Below is a small trained network, with its code and all its weights. Each question gives an input and a class and asks what happens when units are switched off, that is, made to give their printed mean instead of their output.

import numpy as np


def w(rows, s, z=0):
    codes = np.array(rows[::2]) - 128.0
    scale = np.full(codes.shape[1], s)
    scale[-1] = z or s
    return codes * scale


def f(y):
    return y / 2 * (1 + np.tanh(0.7978845608 * (y + 0.044715 * y**3)))


def log_softmax(a):
    a = a - a.max(-1, keepdims=True)
    return a - np.log(np.exp(a).sum(-1, keepdims=True))


def net(x, mask):
    res = np.array(x, float).reshape(1, 5) / 4 @ E
    y = f(res @ A[0][:, :-1].T + A[0][:, -1])
    res = res + np.where(mask, y, B[0][:, -1]) @ B[0][:, :-1]
    return log_softmax(res[-1] @ U[:, :-1].T + U[:, -1])


A, B = {}, {}
E = w([
[177,18,76,131,136,166],'x0',
[135,164,78,207,188,221],'x1',
[108,163,83,80,23,111],'x2',
[126,183,1,141,220,4],'x3',
[207,155,148,12,177,182],'x4',
],0.0065)
A[0] = w([
[18,106,92,246,129,70,201],'n1',
[80,75,102,194,111,71,212],'n2',
[189,112,142,126,230,154,188],'n3',
[128,81,101,143,100,166,120],'n4',
[77,91,187,119,94,160,140],'n5',
[117,128,181,147,228,170,193],'n6',
[88,130,169,84,66,148,126],'n7',
[145,132,142,154,165,142,84],'n8',
[195,101,143,42,95,86,254],'n9',
[105,161,121,119,110,85,221],'n10',
[138,250,129,172,150,153,187],'n11',
[149,92,120,104,124,100,110],'n12',
[126,214,96,81,86,115,244],'n13',
[116,130,188,109,48,143,161],'n14',
[184,58,71,171,162,153,134],'n15',
],0.011,0.0041)
B[0] = w([
[70,122,122,111,103,54,255],'n1',
[75,99,108,85,118,80,207],'n2',
[103,208,168,80,127,158,221],'n3',
[184,86,94,127,117,124,157],'n4',
[176,109,129,136,98,119,200],'n5',
[122,130,244,89,108,124,206],'n6',
[195,109,202,174,119,129,201],'n7',
[134,157,166,153,124,103,138],'n8',
[111,99,188,96,237,105,244],'n9',
[83,148,159,118,120,189,187],'n10',
[57,193,167,94,117,105,214],'n11',
[111,154,107,114,164,120,141],'n12',
[101,179,166,92,147,150,221],'n13',
[174,90,191,164,107,131,222],'n14',
[155,129,101,100,93,208,193],'n15',
],0.011,0.0087)
U = w([
[152,173,169,128,90,157,137],'0',
[183,60,181,145,138,98,123],'1',
[173,175,89,197,162,81,6],'2',
[185,93,49,92,165,164,164],'3',
[176,181,85,203,162,77,1],'4',
[1,191,163,70,174,95,185],'5',
[111,91,51,146,66,92,161],'6',
[154,184,105,151,147,109,35],'7',
],0.011,0.0037)

Each question gives the input, the list of numbers given to net, and the class t.
The units are the neurons (one row each of A and B). Each row of codes is followed by its name. A weight is (code - 128) times the scale printed after its matrix; where a second scale follows, it is the last column's (A, B and U).
mask holds one flag per neuron, in row order. A switched-off neuron (its flag False) gives its mean, the last column of its row in B, instead of its output. The means were averaged over made-up inputs and are rounded, as every weight is.
A unit's drop is (log p(t) with every unit on - log p(t) with that unit switched off) / (log p(t) with every unit on - log p(t) with every unit switched off).
The circuit of an input: a set's keep is (log p(t) with only the set's units on - log p(t) with every unit switched off) / (log p(t) with every unit on - log p(t) with every unit switched off). Starting from the 12 units with the biggest drops (on a tie, the unit counted first), units are removed one at a time, each time the one whose removal leaves the highest keep (on an exact tie, the one counted first), for as long as the keep stays at least 0.8.
circuit, biggest first: the units of the circuit, biggest drop first
unit that matters most: the unit with the biggest drop
top k neurons: the k neurons with the biggest drops, biggest first
drop when u is switched off: that unit's drop, to one decimal
input [5,5,7,3,-4], class 6: circuit, biggest first -> n9; n3
input [8,7,-1,7,-4], class 6: unit that matters most -> n15
input [4,2,-3,4,4], class 0: circuit, biggest first -> n1; n15
input [-3,1,-1,-3,2], class 0: circuit, biggest first -> n1; n2
input [-1,-3,0,-2,5], class 1: circuit, biggest first -> n11; n1; n3
input [5,1,-4,1,1], class 0: circuit, biggest first -> n15; n9
input [7,2,-7,-2,2], class 0: top 2 neurons -> n3; n6
input [3,-5,1,-2,-6], class 1: drop when n4 is switched off -> 0.0
input [6,6,-8,-8,5], class 0: drop when n3 is switched off -> 0.3
input [7,2,-3,6,-4], class 6: drop when n11 is switched off -> 0.3
